Each row has a hidden value; after the row comes its band, the name of the range that the value falls in. Each part has its own.
[-128   23  229 -107  141  375 -261 -112  318  -79  140 -173  -93 -194
  -63 -177 -276  370 -323   92   87  302 -181  224  -86  127 -124 -110
 -140 -391    1 -319 -300 -153   59  502   36   13 -350   91 -194 -349
 -190  -35 -163 -203   28 -177  -81 -293 -104]	fafi
[ -10  190  -96 -644  -72 -136   63  -14  271 -137  -82 -296 -247 -251
  156  131  298  436  -86  467 -225   24  374  -87   38  106  -13  -68
  -15 -800  205 -226 -366  -19  158  369  -75 -434  130   92  -53 -205
 -243  -53  -52  -31  228  -95   37   65   96]	refi
[-163   21   -6   77  141  208 -210  131   60 -168  129 -234  -14 -303
  -79  -26 -223   37  -34   21  115 -176  151 -205 -241  153  151 -296
   50  160 -250    8  -32  -69  246   71  181  315 -221   61   57  343
   87  -11   93  104  104  -44  -76   77 -111]	vip
[ 412 -127    6 -439 -169 -479  305  190  280   88  -65  -52  330 -194
  254  114  307  453   47  224 -592  -28  314 -197 -301 -166  311 -153
  233 -212 -157  209 -341 -173   91 -171  194 -102 -150   59   25  -35
  -86   16  -68  -45  245  230 -357  271 -475]	refi
[ 341 -275  127  474  335  234 -609  222  -17   93 -184  141    2 -191
 -105   16 -338  196   78   58   89  146 -180  417  -17    6   -7  -58
 -106  145 -270  -66  -19  -78  -80  152   19  597 -443 -278  154  -67
 -240   74  -24 -130   85  -17   72   49 -481]	nav
[  52 -249 -142 -135 -291  260   87  148   80  -50  155  -85   28 -115
  243  192 -135  208  -78 -134 -469   43  311 -204 -242 -304  164 -231
  -20  219 -454 -162  274 -246 -108  -15  159  -80 -247   90 -113   22
  339  176  152  -88  154   38 -260  239 -467]	riv
[ 237 -211 -107 -343 -216   -3  388  190   46 -134  -36 -320  158  -27
   72  107   27 -113 -222 -183 -243   50  415 -325 -280  -19  226  -90
  -64  -44  -41   -9  122 -292 -188 -257  297 -368  -76  -29    9    6
  239  -34  318 -133  333  279 -207    0  -18]	nav
[ 141 -147 -240  267  153 -435   47 -186   78 -333 -240  -48  382   52
 -301   37 -287 -328  -14 -369  -82  -16  171  293 -147 -304  -25 -267
 -140  422 -186  263 -157 -306 -309 -306  113   54 -307    7  179  260
   89  139  583  201   -5  291  196  -67 -340]	riv
[  -8  219  108  -35  300  417 -318  272   53  -32  168   36   12 -378
  -20 -195 -303  294  136  168  367 -111 -120 -409 -198  389   37  -83
  -33 -158  -82 -291  125  -21  371  485   22  386 -155  -42   10 -241
   80  105 -129  195   16  -35 -260 -139   64]	damap
[-176  264 -185 -269   25 -763   99  -71  299  -43  -70  -53  396 -156
 -357 -112   72  -27   54  266   -6 -288 -103  235   47 -137 -218  -39
  131 -432  263  133 -697  -48  137   96 -143   17  -75  -62  119   19
 -431 -153  -36  246  127   53   61  110  128]	zuve
[ 379 -427    7  100 -181 -368  168   73   34  -51 -284  135  373  205
  -68   23 -113 -169 -156 -207 -517  242  194  329  -63 -374  110  -47
  -58  260 -229  117  -49 -268 -491 -482  191  -47 -301 -226   22  -44
  -35   56  267 -136  222  258  161   39 -474]	damap
[ -46 -165  -13  455  369  362 -474  152  -28  -86   80 -154  -85 -243
 -291 -137 -402  -72 -116  -74  248   19 -203  326   18  102 -137 -130
 -124  255 -175 -140  -60   -7   28  325  -13  486 -474 -209  190  274
 -172 -102  176  -99  -19 -116  217  -86 -180]	Tad
[ 251  -79  207  -66  -18  721 -327  460 -132   -7   24  -38 -243 -114
  227   94 -255  -88 -225  256  305  139  272 -391 -143  514  266   23
  -78 -327 -202 -278  508   -5  -22   37  368   67  132  -48 -278 -252
   81  121 -259 -155  305  -22   44 -288  349]	nav
[ 818 -228 -124  103   31   70  -46  459 -223    6 -185  397  131  -31
  199  194  -62  -56  309   12 -156   -2  156 -263  -46   17  222  104
  -17   11 -342   91  504  -86 -200 -125   23   20  171 -122   22 -369
  142  267   69  126  145  347  -46  -15 -245]	zuve
[-323  253   -1  -49  278 -433 -136 -187  143 -185 -279   95   60 -117
 -298 -305  -28  251  134  315 -102  -12 -148  377  319  -69 -218  -70
   -9 -310  227 -220 -649   44  232  415 -384  230 -157 -237  191 -148
 -454 -203  -10  264   34 -165  347  167  -69]	vip
[ 355 -288  -34  387   23  -73 -317  139   25   24  -12  354  149  -23
  -37   -5 -226   65   89  -37 -350  138 -228  454  108 -310  -62   20
   24  172 -411  129  -16  -78 -280   16 -105  294 -297 -145  -17 -113
 -244  101  -16  -28   -6   13  169   26 -618]	zuve
[  63  322 -329 -213  -41 -347  -53 -333  421 -242  400  103   28 -235
 -350   14 -102  -79   57   27   23 -211 -298  303    6 -108 -450   80
   56 -605   15  269 -344   50 -175  418 -301 -573  256  511 -291 -253
 -271  243   58  213 -218   37  105 -581  -44]	vip
[ 119   80 -408   53   73   33 -166   58   87 -333  347 -161   -8 -238
  -58  -18 -243 -128  -81 -264  -35   21   79  -36  -44  -37 -268   17
 -185   73 -129   33  238 -160 -409  243  -29 -208 -222  -25   51  136
   83  222  588  117 -126   84  150 -413 -176]	riv
[ -69  178 -288    5   52   15  -54  -45  -71 -358   71  -52 -174 -265
 -199   25 -191 -317   49 -211   91  -99  269 -235 -173   74  -26  -32
  -27   79 -102   84  279  -69 -279  -59    6 -172  190   -5   31  138
  237  197  419  138  168  159   42 -217  -35]	riv
[ -41   68    1  235  435  149 -249 -391  207 -238   -2   20 -150 -128
 -591 -222 -337  -56  -11  -66  356   36 -611  659  161   80 -369  -10
 -125 -379  127  -40 -533   64  112  666 -408  -64  -40  253  -46 -301
 -408 -141   -4    7 -175  -85  253 -462  -11]	zuve
[-111 -225  -15  -82  -59  431   -8  139 -121  163 -447  -36  -65   39
 -132  279 -229  -97  -52  162  236  -44  132  111  -16 -124   82 -166
 -152 -217  -34 -547   67 -151  191  126    6  137   26 -113  -17 -364
  108  -88 -274 -176  446   10 -146  483  268]	riv
[ 120 -191  353 -138  167  197  -13  348  -34  183 -428   -1   97 -153
  342  -59   81  675   71  386 -288  190  202 -236  -93   60  489 -247
   97  -82 -144 -360 -223 -168  492  128  117  572 -333 -322  170 -268
  -61 -251 -388 -109  401  -11 -349  667 -313]	vip
[-369  268 -425  113  250 -329   64 -143   71 -490  229 -166   63 -295
 -430 -300 -140 -372  -35 -288  134 -165 -131  -32  -90  -48 -215 -139
   32  213   -8  244 -273  -99   23  200 -179  143 -207  -53  259  495
  -82 -178  466  292  -72   21  139 -182    9]	damap
[ 380  -44  274  -20  350  384 -352  618  -44  113 -143  -28   83 -386
  390   34  -84  406  -25  397  264  101  366 -589 -398  462  466 -272
   29  -19 -303 -185  186 -143  405   72  458  707 -320 -222  115  -43
   93  102 -305  -17  241   88 -341  157  -43]	fafi
[ 398 -345 -143  159  -36   54   74  432 -328   63 -261  257   32 -101
  -22  120  -31 -106  311  -96 -310 -118  202 -196  -67 -163  244   13
   56  379 -317  -50  402  -39  -88 -226  -51  233   14 -373  257    1
  217   34  181   -8  339  249 -107  438 -395]	refi
[-303  173 -348 -187  -67 -668  266 -643  521 -337  211  -64  218  -42
 -608 -173  -82 -118  -93 -208 -226 -118 -436  691   70 -473 -523  -73
   13 -354  149  240 -847 -105 -122  358 -414 -513 -103  411 -105  -46
 -381  -96  245  153 -202  -17  171 -316 -199]	nav
[ 427   60   -8   91  334   74 -275  356  -64   23  -18  346   49 -278
   32 -141 -157  210  255  260   45  -26   21 -175  -34  250    7   42
    0   -3 -167 -211  207  159   72  356  -60  315  -94 -203  104 -187
  -42  274   28  159  -85  113  133 -218 -189]	riv
[ 300 -314  104  -24  -28 -158  -59  258  104  271 -353   81  409  130
 -146  116 -136   62  -14  293  -49  -77  -45  407   96 -163  -21  -71
  -84 -237   -4 -238 -295  -90   95    9   59  188 -261 -167   31 -293
 -283  -50 -211  -53  191   83  107  264   -4]	zuve
[ -74  163 -267   37  203 -204  175 -362  133 -613   -4 -218   45 -128
   22 -118  -84 -114 -171 -425 -113  301   84  -78 -197 -134  121 -222
  -14   57 -130  413 -245 -447 -226  -22   24 -116 -141  169   42  105
   47 -121  399  138   70  178 -116 -213 -249]	riv
[-588  212 -330 -327 -193 -702  390 -503  364 -249   75 -171  144  -10
 -696 -155   13 -425 -249   -2 -116 -222 -177  585  137 -367 -462  -50
   90 -425  314   60 -821   27  -76  158 -309 -506   86  188  -78  127
 -393 -257  116   49   76  -55  323 -115  241]	Tad
[ 338   25   33  300  425  203 -489   64  -88  -54 -146  303 -208 -293
 -319  -69 -296  141  374   68  190  -62 -181  221  104  196 -174  111
 -117  -80  -46 -171  122  161  -60  394 -305  160   73 -151  137 -340
  -91  244  152  101  -17   76  168 -211 -317]	vip
[ 324   75 -257 -293 -111 -360  349 -263  170 -225  -50   64   30 -147
 -134  158   98 -125   56 -215 -230   42  111  -10 -225 -199   17   60
   97 -362   -4  354 -118 -208 -377 -127  -90 -637  373  272 -127 -343
   66  143  176  -34  238  384 -281 -215 -240]	Tad
[  46 -204 -138   62  131  207 -229 -147   39 -210 -253  -63 -365  -91
   33  107 -123  267 -110   20 -314  353  242  432  124 -218 -118 -146
 -260   -2 -155 -384  -35  -89 -238  356 -155  -66 -283 -123   80  -66
  -69  105  307 -203   51 -115  336   38 -449]	Feza
[ 338 -166  161  247  128  619 -706  379   63   59   71  -62   16 -147
  228  173 -466  205 -125  134  304  154   13   17 -130  234   79  -94
 -211 -136 -342 -158  319 -226  -87  150  335  400 -364  -36 -168 -225
  -43  240 -146  -64   89  -72  -58 -174 -100]	nav
[  11 -146 -203  618  344  112 -200 -258 -151 -272 -276  253  -18  -82
 -563   -4 -478 -487  109 -552  337   99 -360  443 -105 -300 -136 -104
 -139  377 -243  180   16 -289 -256  -16 -237  327  -90  -74  167 -135
   88   -2  214   17  134  200  -96    3 -309]	fafi
[ 301   45    0 -196   40 -139  103  225 -131  120 -338  425  -23 -318
  139   74   99  257  374  231 -251  -26  368 -436 -341    8  379  -20
  248   29 -212  -89  222   35   39 -137   36  230  222 -215   94 -237
  218  260 -153   -2  408  294 -369  305 -389]	Feza
[ 508  -78   22 -132 -127 -250 -128  401   59  307  -17  404  243 -217
  -77  117  -25  152  338  332 -195 -300   66  -64 -127   -4   26  132
  170 -184 -172  -10  126  156  -50  -80   19   61  120 -112  -42 -266
  -71  339 -168   67  174  207 -104   56 -290]	refi
[-213   57 -203  -97  -96 -192  342 -356  -44  -76 -462  372  -16  -62
 -262  171  -62 -178  258 -119  -71  -58    0   44 -247 -449  179 -156
  199  -68 -159   42 -153 -196   51 -136 -232   19  382  141  -60 -372
  192    2 -262   26  459  228 -448  469 -182]	Feza
[-416  275 -417  437  329 -430 -505 -530  117 -562 -252   30   28  -58
 -410  -72 -477 -206   64 -282  130  126  -39  673  199 -378 -460 -168
 -320  204  -10   54 -261 -300 -470  137 -272  241 -357 -169  208  154
 -176  196  640  390 -111  -75  511 -128 -300]	Feza
[ 290  -55  -22   70  183  227 -378  558 -125  -77    0  -47   32 -150
   91  -56 -226  -52  -77  228  172    7  310 -237   24  369    4   -4
 -208   28 -106 -308  376   23  -65  121  230  280 -269 -381  128   99
  -19  169  240  108   38    5  373 -220  160]	damap
[  91  -56  -75 -386 -169  184  401  129  137 -152  351 -239   94  -42
  -98 -172 -129 -244 -393  -99  -92   26  174 -272 -187  201  -34   15
  -51 -160   30 -229  128   15 -149  163  208 -558  -22  149 -217  -24
  159   37  259 -144   12  151  107 -581  263]	riv
[ 302   96  -31 -245   -1 -231  -22  137  187  112  166  246   95 -265
 -147 -127   12  256  161  243 -242  -97 -110   68   29   30 -209  201
   93 -384   58 -125 -116  168 -103  336 -204 -228   60  -62  -54 -365
 -201  192  -22   10    2  104   16 -244 -239]	Tad
[  88   31 -262 -210  165   19  300 -256  219 -526  221 -399 -166 -163
 -110  -92   29 -117 -309 -222 -100  137  125  -18 -124   94  -52 -183
  -79 -188  -17  143 -270  -98  -47  343  -27 -565  -33  388  -41  184
  -20 -104  450  -35 -139   99  184 -531  -11]	Tad
[  -9  122 -238   68  214  206 -431  255    3  -71    4 -158  -85 -287
  -75  169 -179  -43   64  233  441 -210  -24  -10   33  150 -113  -91
  -95 -313  -47  -89  -12  -77  201  352  -48  298  -75  -62  106   26
 -183  -31  -65  152  122  -88   21  106  257]	zuve
[-176  336 -147   55   83   34 -316  -80  107 -334  323  147  -64 -285
 -137 -263 -329   59   88 -159    4   55 -159  -97   -5   48 -254  100
  -70  -76  -85  -22  154 -108 -273  299 -183    3  -72  -75  -75 -196
   18  218  260  266  -53  -56   23 -386 -219]	damap
[ 423   29 -111 -327 -105  160   72  231  -78  -49  -11  166 -262 -272
   63  193   86   77  266  143 -140 -150  316 -439 -162  186  154  111
   71 -336 -120  -70  390  103  -59   63  -55 -397  487   86  -97 -331
  216  273   42   23  261  215 -162  -87  -93]	refi
[ 136  115   12 -496 -194   81  240  202  222    8  238   73  156 -191
  356  -27  108  489   79  249 -340  -46   24 -509 -176   13  226  -87
  191 -447 -198  -82  -63 -126  338  311    3 -137   51  255 -244 -422
   52    9 -344  135  102   27 -452   97 -115]	zuve
[-513  334  -91 -306   22  -55  158 -131  197 -389  368 -224  -72 -261
 -173 -400  -79   64 -158   34 -159  -88   79 -258  -28  158 -110 -134
   69 -108   58 -179 -240   73  180  389  -94 -181  -88   86  -49  212
   -4 -103  244  206  -65 -152  177 -266   71]	Tad
[ 256  -17 -163  262   93 -130 -365  -66   93   21    5  473   17 -195
 -365  115 -270   22  409   54  -28 -255 -297  435   56 -240 -273   26
   34  -64 -278   82  -35  119  -94  239 -347   75  108  144  -54 -261
 -138  341  -25  191  -96   53   99  -54 -460]	vip
[-194  -75 -193 -215  -77 -369   97 -358  371 -100   51 -219  -35 -146
 -441  -35  -25  104 -197  -14 -378    7   -4  672   64 -362 -415  -71
  -78 -202  144 -170 -575   17 -234  300 -230 -433 -255   51   35   83
 -272   -8  335 -209    3  -56  260  -95 -355]	riv
[ 100 -114  -84   52  -24   70  124 -129  190 -304  224 -174  326   36
 -209  -94 -416 -175 -153 -459  -72   -8  -26   18 -190  -98  -69 -161
 -175  200 -173   71   50 -291 -245  -16  141 -291 -251  258 -125  -45
  253  154  485  133 -112  208  -24 -402 -206]	Tad
[ 262 -357   82  -58   20  609 -107   94  169  -23  134 -185 -214  -56
   35   48 -197  177 -377   22  -70  302  -57  257  -50   53  -59  -98
 -207 -249 -197 -353  -11  -69  -22  472   68 -205 -295  168 -202 -236
  -91  -14  -47 -387  -21 -104   93 -307 -123]	damap
[ 262  -57 -339 -274 -241 -340  209  127   24  -88   -2    4   36 -175
    9  178  113  -81   34  -69 -438  -33  418 -118 -124 -236  -22   72
   25  -40  -82   53  183 -110 -456 -200   19 -400   89 -151   62    8
  132  214  383  -56  268  265  -40   37 -296]	riv
[-279   44 -224 -383 -366 -302  320 -291  391 -258  328 -185   99   -4
 -198  -31  -35 -140 -338  -40 -398  -51   93  221  -43 -295 -220 -139
   49 -269  -72   29 -365  -62 -173   98  -13 -605  -28  378 -307   96
  -93   21  153   -4  -34  -57  203 -267  -42]	Tad
[-149  164 -287 -222 -126 -508  174 -224  246 -226  -55   41  229 -233
  -80  128   10  106  141 -142 -269 -115  191 -100 -317 -430   31 -260
  101    0 -194  246 -251 -361  -47 -154  -34  -37  -54  144   38  -18
  156  147  139  235  200  170 -416  312 -413]	fafi
[ 150  227   18 -111  255  155 -128  105  181 -204  223 -203  150 -194
  -89 -170 -291 -175 -278   65  482   41    7 -212 -216  482  -33  -25
  -79 -354   85    0  -25  -73  -31  238  280  -81  -70  147 -160  -92
  -77   98   65   68  -38  133   71 -716  410]	riv
[  28   71   19  303  462    2 -373  238  -83 -172 -197  133  156 -128
  -71 -235 -250  131  192  227  160  -63  -67   17  169  169   15 -186
  -86  129 -131 -179 -130    7  339  333 -103  659 -338 -269  256   58
 -196  -57   63  377  -99  -80  329   96  -48]	vip
[  97 -334 -114 -190 -373 -308  274   24  163  -95 -129 -207  236  147
   62  230   29 -227 -402  -18 -472  124  459  207 -139 -358  159 -231
   20   14 -243  120 -178 -257 -320 -458  347 -265 -185   60 -139  223
  -34  -19  122 -202  286  124  153  130 -161]	Tad
[ 403 -302  207 -631 -492   37  347  511   60  209   24  -65  131  -52
  376   55  189  440  -78  258 -795   37  634 -500 -172   47  333   47
   57 -149 -113 -389  309  -11 -133 -227  320 -414  -47 -216 -122 -232
  243  168   88 -212  378  161 -151  163 -314]	refi
